Each row is followed by its class.
[ -15  -48  178  174 -193 -119   63   77  410  130   86   -5   92 -297
 -346    4  143   85 -141 -185  150  -38 -144  -92 -135 -166   44  -85
  193  -57   -2  -68   90]
gagi
[ 166  124   69   71   70  124   12    1  376 -263 -148   49  -59  105
  230  145 -123 -240  454  107 -390  -15  248   71  516  202  -32  398
   43 -175   48  -29  -76]
ziv
[  56  -49   68  294 -181 -175  183  -35  447  -62   74   42  102 -354
 -305  -73  244  179 -141 -175   93 -105 -149  -47  -80 -192  157  -37
  216 -103   41  -29  174]
lubo
[ -14 -143  373 -115 -133  162  141   40  111  -43  142   71 -138  254
 -117 -196  316 -181 -357  162  146  -28   84  -25  108 -357  325 -110
 -335  306  -34 -119  -29]
samo
[ 299  188 -475 -134  266   80  -62  111 -899  -22    8 -134   73   84
  179  199  -44 -315   64  248  -26 -190  188  135   56  303 -203 -419
 -279  299    4  133  156]
zedo
[ 247 -127  189  -98  -50   41  178  -68 -101 -210   57   39 -156  261
   15  -23  158 -379   34  205   98 -144  134   64  211 -144  282 -205
 -209   64  -16    4   22]
rodo
[ 299  168 -273 -147  203   67  -58   87 -609    0  -33 -193   16   53
  105  114   51 -237   -7  169   13 -164  124   63  116  167 -188 -400
 -265  292  -10   68  127]
Nisi
[ -23  -56   84 -110 -252  -41 -112  232  668  -50   14    3   71  -83
  -60 -193 -129  248 -284  -72 -218  418 -103  -93  -21  -25    4  135
   93   34   52  -47  -24]
ziv
[ 184  109  105  143   51   87   60  -30  391 -262 -146   23  -78   85
  217  128  -79 -243  481   63 -389   -3  239   65  514  188  -24  400
   54 -171   50  -38  -48]
ziv
[   7  -37   60  279 -158 -148  116  -11  397   42   90  108  118 -342
 -334  -40  214  115  -34 -189   43  -92 -192  -71  -67 -227   88   42
  275  -61   44  -46  134]
zedo
[ 103 -214  198 -212  -14  126   75 -108   19 -188   35   66 -137  373
  108 -211  146 -264 -160  239  -80 -100   94   39  269  -90  295  109
 -300   29  -80  -75  -78]
samo
[ 201 -240   77 -216   94    7  161 -107  -40   -3  -43   85  -63  171
  -36 -152  148 -181  -98  179    0 -174   18   92  173 -147  237  -31
 -222   -5  -49  -28   34]
Zos
[ 171  167   41  156   23   48   -4   21  313 -289 -114   14  -13   43
  202  122  -84 -246  441  108 -358  -25  237   75  496  170  -40  362
   94 -189   57  -56  -31]
zedo
[  19  -21   97  -53 -230  -67 -108  212  619  -36  -30  -57   91 -140
  -93 -182  -65  278 -291  -58 -210  417 -125  -46   -7  -20  -29   60
   88   13   82  -50   35]
Pobed
[ 279  123 -365 -146  212  132  -46  106 -681   -9  -11 -131    6   79
  158  164   56 -302  -19  161  -10 -179  147   77   31  244 -167 -468
 -276  341  -32  124  123]
vot
[ -78   46   79 -182 -196   -7  -89  190  593    9  -16  -60   46  -94
  -72 -136  -72  236 -262  -81 -234  427 -155  -53    1   16  -24   58
   43   33   54  -24  -19]
buf
[ 236  223 -298 -150  143   70 -158  109 -704  157  -38 -201   84  -34
   41  161   66 -134  -85   96   90 -108   96   35    0  182 -225 -451
 -257  335   44   76  154]
Pobed
[ -14  -50   44  -90 -238  -41  -80  268  609  -63   12  -34   64  -75
  -39 -174  -88  226 -231  -58 -257  371  -99  -67   12   -1  -64  118
   73   85   64 -117  -18]
vot
[ 139  213   64  148   72   85   37  -29  314 -243 -117   -7  -39   62
  189  140  -35 -199  482   64 -379   12  238   89  483  190  -62  380
   47 -188   46  -46  -36]
buf
[ 281  203 -317 -152  290  124  -59   90 -596  -44   -5 -170   44   90
  133  141   41 -228   18  225 -134 -136  142  114  183  230 -191 -276
 -332  326  -12   59   89]
Nisi
[ 154  151  122  159   67   82   13  -40  350 -256 -127  -16  -61   66
  189  140  -48 -216  489   32 -311   12  224   75  483  175  -87  354
   37 -190   39  -50  -62]
Pobed
[ -55   -3  114  181 -122 -117   91  -37  386  -51  130   12   76 -247
 -318  -37  172   84  -89 -163  146  -65 -120 -109  -94 -209  124   30
  218  -47  -18  -57   65]
lubo
[ 246 -140  -40   -6  -25  -37  231   64 -144 -306  134   80  -26  221
    4 -128  184 -305 -102  349 -209  -90  179   96  230  -51  336  -80
 -238  125  125  -57  101]
lebe
[ -28  -62  207  235 -143 -163   95   51  464   51   85   18   64 -290
 -373  -50  188  113 -100 -178  117   61 -159  -93 -113 -219  183    2
  186  -59   30  -86   53]
Zos
[ 134 -373  192  220  -75  -73  447  108  373  -18 -148  166  -93  -69
  -80  -18  -60   99  176 -155 -295   54  -58   29   66  147  -44  141
   83 -335  192 -152  -43]
vot
[ 173 -325  184  260  -36 -116  464  117  354  -29 -164  146  -57 -112
  -41  -48  -53  140  137 -156 -326   77  -34   58   82  175  -27  129
   94 -375  213 -133   31]
Zos
[-101 -258  251 -125  -15  145 -231   93 -155  400 -112 -346  -40  102
 -156   12 -222  -27 -268   -4  355  -67  234  -24 -200   81    4  -19
   13  245  -14 -279   72]
lebe
[  -6    8   84 -120 -247  -40  -56  202  601  -92   26  -32   50 -120
  -92 -182  -68  245 -265  -23 -263  408 -122  -70  -31  -82   12  112
   69   11   53  -41  -13]
vod
[ 137 -214  245 -148  -74  146   75  120  197 -101    3   79 -106  276
  -31 -191  185 -315 -284  376    4 -113  133   37  236 -171  359  -99
 -238   95  -28  -66   -1]
samo
[ -53   34    3 -111 -276  -55 -131  241  558  -49   53  -56   91  -87
  -19 -166  -88  213 -228  -36 -239  400  -88  -73  -38  -23  -29  101
   84   20   48  -35   26]
lebe
[ 146 -321  211  307  -95  -95  436  121  394 -108 -126  153  -84  -95
  -38  -11  -40   89  183 -152 -252   19   -6   25   93  131  -34  115
  111 -353  176 -138   -4]
vot
[   6   52    5  237 -205 -129    0   -7  179   11   52   27  137 -360
 -305  -37  190  141 -166 -138  170  -81 -154  -88 -203 -207  126 -109
  254  -44   40    3  137]
Nisi
[ 270  155 -363 -107  265   92  -94  106 -763  -36   26 -147   83   43
  119  161    3 -262  -18  154  -15 -210  191   66   42  273 -250 -442
 -243  245   10   72  134]
rodo
[ -84  -23  146  236 -255  -98   30   35  445   55  180  -27  106 -228
 -307  -78  200   48  -78 -163  153  -97  -74 -133 -100 -216   60   56
  166   23  -28 -134   95]
lebe
[  26 -225  192 -201   10   80   93 -207   13  -42  178   94  -64  267
  -57 -176  256 -201 -170  195   -3 -288   19   -1  282 -227  210  193
 -265  205 -128 -173  -47]
zedo
[ 271 -152 -123 -267  160   68   83 -110 -581 -228   62  -18  -30  340
  140 -118   86 -364  -47  335 -255 -364  166   82  255  106  147   31
 -278   94  -12 -120   58]
rodo
[   0  -97  180  245 -239 -159  104   64  667   33  100  110   85 -303
 -414 -108  169  135 -142 -198   75   52 -128 -110 -135 -277  255   89
  239   -9   30  -69   50]
ziv
[ 198 -125   47 -209  -19   85   58    6  -60   68   17  119    7  248
  -71  -65   51 -163   78   33  -54 -101  179   46  158 -137  188  277
   -8  116   53 -155   50]
buf
[   5  -45   68 -149 -260  -46 -101  218  648    9   11  -20   62  -71
  -78 -186 -118  224 -276  -53 -211  373 -100  -94  -21  -39   -8  119
   91  110   31  -57  -13]
ziv
[ 148 -294  230  307  -98 -135  480  127  349  -54 -129  169  -93  -84
  -58  -20  -21   97  160 -147 -245   73   -7   41   84  119   40  122
   82 -391  197 -111    5]
samo
[ -73   12   52  241 -257 -146   53   72  500   36   98   25  132 -327
 -275 -127  159  101  -51 -266   44   14  -73 -107 -192 -239  103   90
  284  -87   35  -46  161]
lebe
[ -41 -487  378 -390   23  222   62  102  -24  386 -200 -244 -211  184
  -89  114 -278 -112 -361  196  353 -224  126   80  -23  261   63 -347
 -324   16   51 -162  -55]
vod
[ 264  177 -361 -186  222  111 -111   18 -718   15  -27 -132   87    3
  112  121   78 -190 -171  213  -48 -205   20   81   87  217 -164 -451
 -306  282  -42  146  145]
zedo
[ 163 -325  183  295  -93 -112  453  103  380  -54 -151  152  -70 -121
  -67  -17  -26  113  195 -149 -295   44  -40   41   92  127  -34  139
   96 -364  201 -137    8]
vot
[ 135 -218  267  106 -189  -75 -108  293   -1  -71 -153 -123   45   -5
  -27  -13 -228  -33 -503  131  476   16  263    0 -115  151  297 -367
  102   30   27 -131  117]
Zos
[ 231  178 -364 -194  302   86   21  -40 -801   85  -34 -108   19   61
  128  171   80 -242  -16  154    5 -262  155  110   75  177 -177 -375
 -323  302  -45  124  136]
samo
[ 236  157 -279 -259  237   94  -12   83 -592  105  -43 -132   14   27
   39  187    2 -211   23   68   13  -60   75   88    8  147 -134 -424
 -258  245   47  129  107]
Zos
[ 138  123   67  114   46   77   15  -53  368 -230 -115  -28  -59  109
  252  103  -62 -215  487   48 -400  -13  252   85  503  183  -58  452
   32 -189   24  -72  -37]
lebe
[ -45 -319  309  -79  249  159  -53  -76  -26  108 -275 -214  -93  -31
  -93   57 -113  -62 -347   86  153 -171   48  106   44  215  106 -193
 -117 -134  -51  -92   22]
gagi
[ 256  129 -374 -208  294   90  -16   21 -655  101  -32 -110   34   66
  117   68   93 -164 -132  165 -109  -82   71  115   32  206 -144 -395
 -341  388  -20  117  108]
Zos
[  85 -187   69 -147 -141   63 -181  366  -86  -13    5 -111    4  177
  -42 -110 -104 -186 -479  315  286   -9  225  -65  -81  123  211 -342
 -110  162   30 -132  -30]
lubo
[ -35  -47   73  209 -187 -123   63   63  442   31   96   96  122 -317
 -338  -44  130   77 -125 -207  154 -121 -156 -110 -133 -177   82  -36
  260  -30  -16  -67   60]
zedo
[ -44  -32  100  131 -224 -144    8   11  463   53  134   63  118 -257
 -337 -128  170   92 -205 -157   85  -79 -119 -103 -167 -270  160   40
  240  -34  -14  -80   53]
gagi
[  12  -67  120  297 -177 -186  149  -32  440  -72  130   72  104 -328
 -343  -47  200   67  -80 -141   58  -77 -179  -75  -53 -183  150    4
  196 -124    1  -40   88]
zedo
[ 368  191 -402  -57  229  -12  -18   97 -805   47  -35 -102  115   11
  120  117   46 -234   47  127   33 -264  210  124   18  156 -142 -405
 -200  227   47  101  231]
rodo
[ 103   14   86 -135  202  180    1 -237 -355 -282   81   54  -39  235
    4  -21  207 -337   -1  116    0 -222  104  -21  208 -203  153   64
 -178  136 -142  -18  -35]
vot
[  68 -291  158 -199  -53  151   26   98 -124    8  126   86 -107  301
  -78 -109  124 -297 -174  162  312 -217  157  -21   80 -178  255 -184
 -271  233   39 -122  -26]
ziv
[ 295  206 -372 -102  273   69  -57  -12 -793   88  -95  -64   72  -53
   50  227  110 -214   20  117   67 -166  101  104    0  115  -93 -417
 -227  252  -33  190  141]
vot
[ 116 -304  220  245  -59  -90  475  106  365   -3 -147  154 -104  -74
  -45  -10  -36  108  154 -148 -301   79  -37   48   92  151  -13  139
   65 -375  190  -99    2]
samo
[ 278  181 -422 -177  214   82  -86   49 -797  134  -67 -132   72    4
   90  179   24 -316  -24  146  109 -198  156  107  -21  223 -224 -562
 -272  264   -2  165  143]
gagi
[ 154 -342  191  262  -69  -98  456  142  430  -44 -129  203  -74  -58
  -26  -51  -84  128  172 -141 -319   72  -11   34  115  159  -13  211
   81 -316  191 -126   -9]
ziv
[ 387 -140 -152 -115  114   -1  143 -126 -231 -249   30  284  -47  311
   78 -131  200 -266    0  353 -237  -88  112  121  300  -98  374  110
 -231  174  -50   49  -41]
ziv
[ 157 -335  217  215  -56  -62  471  101  353   -9 -154  175 -103  -79
  -62  -16  -61  118  178 -131 -287   63  -47   34   82  148  -56  151
   48 -381  172 -117  -47]
vod
[ 161  149   83   97   42   96   30   31  356 -262 -136   -3  -64   73
  228  137 -119 -222  492   82 -376   14  263   64  474  202  -88  413
   41 -228   41  -65  -88]
vod
[  -7 -112  139 -241 -100  166 -302  180  -34  -38 -176 -258   12  138
   18 -177 -295 -127 -487  250   -7   34  214  -75  -79  135  150  -50
   83  170   21 -154   61]
ziv
[ 222  193   44  102   28   83   23    6  304 -344 -121   29  -50  110
  240  114 -100 -251  491  126 -402    2  258   61  493  160  -37  421
   74 -194   24  -46  -81]
vod
[   0  -29   99 -113 -271  -33  -89  188  614  -70   23  -50   73  -65
 -101 -183  -62  253 -288  -21 -170  395 -129  -88    4  -53    3  122
  102   10   50  -84   -9]
lubo
[ -17    7   67 -134 -234  -54  -74  188  570  -45   14  -50   57  -98
  -66 -194  -69  209 -270  -97 -281  406  -93  -39  -35  -56  -18   98
   66   35   66  -64   -3]
gagi
[ 152  189   97  130   43   72   -6    0  285 -256 -125  -28  -28   66
  210  118  -59 -265  432   68 -340  -18  287   84  481  152  -73  347
   37 -199   52  -75  -40]
gagi
[ 146 -296  178  260  -59 -100  480   90  358  -19 -139  176  -91  -92
  -65  -11  -15  128  173 -151 -282   62  -33   69   87  171    4  101
   81 -374  199  -94   15]
buf
[ -15   15   41 -133 -245  -29 -117  208  511  -47   19  -57   71  -90
  -29 -202  -77  233 -280  -15 -243  398 -100  -85  -25  -17  -57  113
   26   40   35  -58  -22]
vod
[  -6  -42  254  122 -178  -26  -90  110  145  233 -198 -158   47 -218
 -192  -95   43  134 -341 -141  145  191   22   -4 -163  -80  154  -83
   78   50   94 -111  138]
gagi
[ 132 -340  183  243  -51  -85  457  101  342  -73 -144  168  -96  -59
  -34  -16  -59   94  203 -161 -304   44  -28   49   92  154  -20  162
   64 -345  194 -145  -37]
vot
[ 164  168  113  136   50   87   68    7  360 -303 -120   -1  -54   38
  212  139  -76 -201  472   54 -360  -15  249   70  486  156  -71  392
   37 -234   47  -55  -45]
vod
[ 148  179   98  177   30   78   60  -11  421 -295 -121  -14  -60   70
  185  101  -34 -228  489   79 -421   14  251   86  512  194  -24  401
   62 -220   68  -76  -42]
buf
[ -49  -66  123  276 -147 -157   85   23  444   55   94   51  126 -376
 -378  -52  187  126 -141 -204  120  -81 -184  -88 -122 -212  119  -14
  253  -76   26  -55  125]
zedo
[ 131 -356  219  269  -48  -79  455  100  407  -49 -101  180  -91  -82
  -50  -10  -53  100  161 -124 -316   37  -48   60  126  153  -30  164
   90 -352  166 -119   -3]
zedo
[ 139  140   89  131   40   96   -6   15  386 -296 -120   18  -51   81
  230  111  -96 -225  425   87 -374    1  258   49  501  188  -21  401
   44 -169   55  -51  -66]
ziv
[ 135  160   52  150   10   59   39  -30  360 -244  -99   -5  -55   92
  238  121  -59 -234  535   47 -357   -9  259   81  476  154  -62  411
   41 -207   33  -52  -41]
lebe
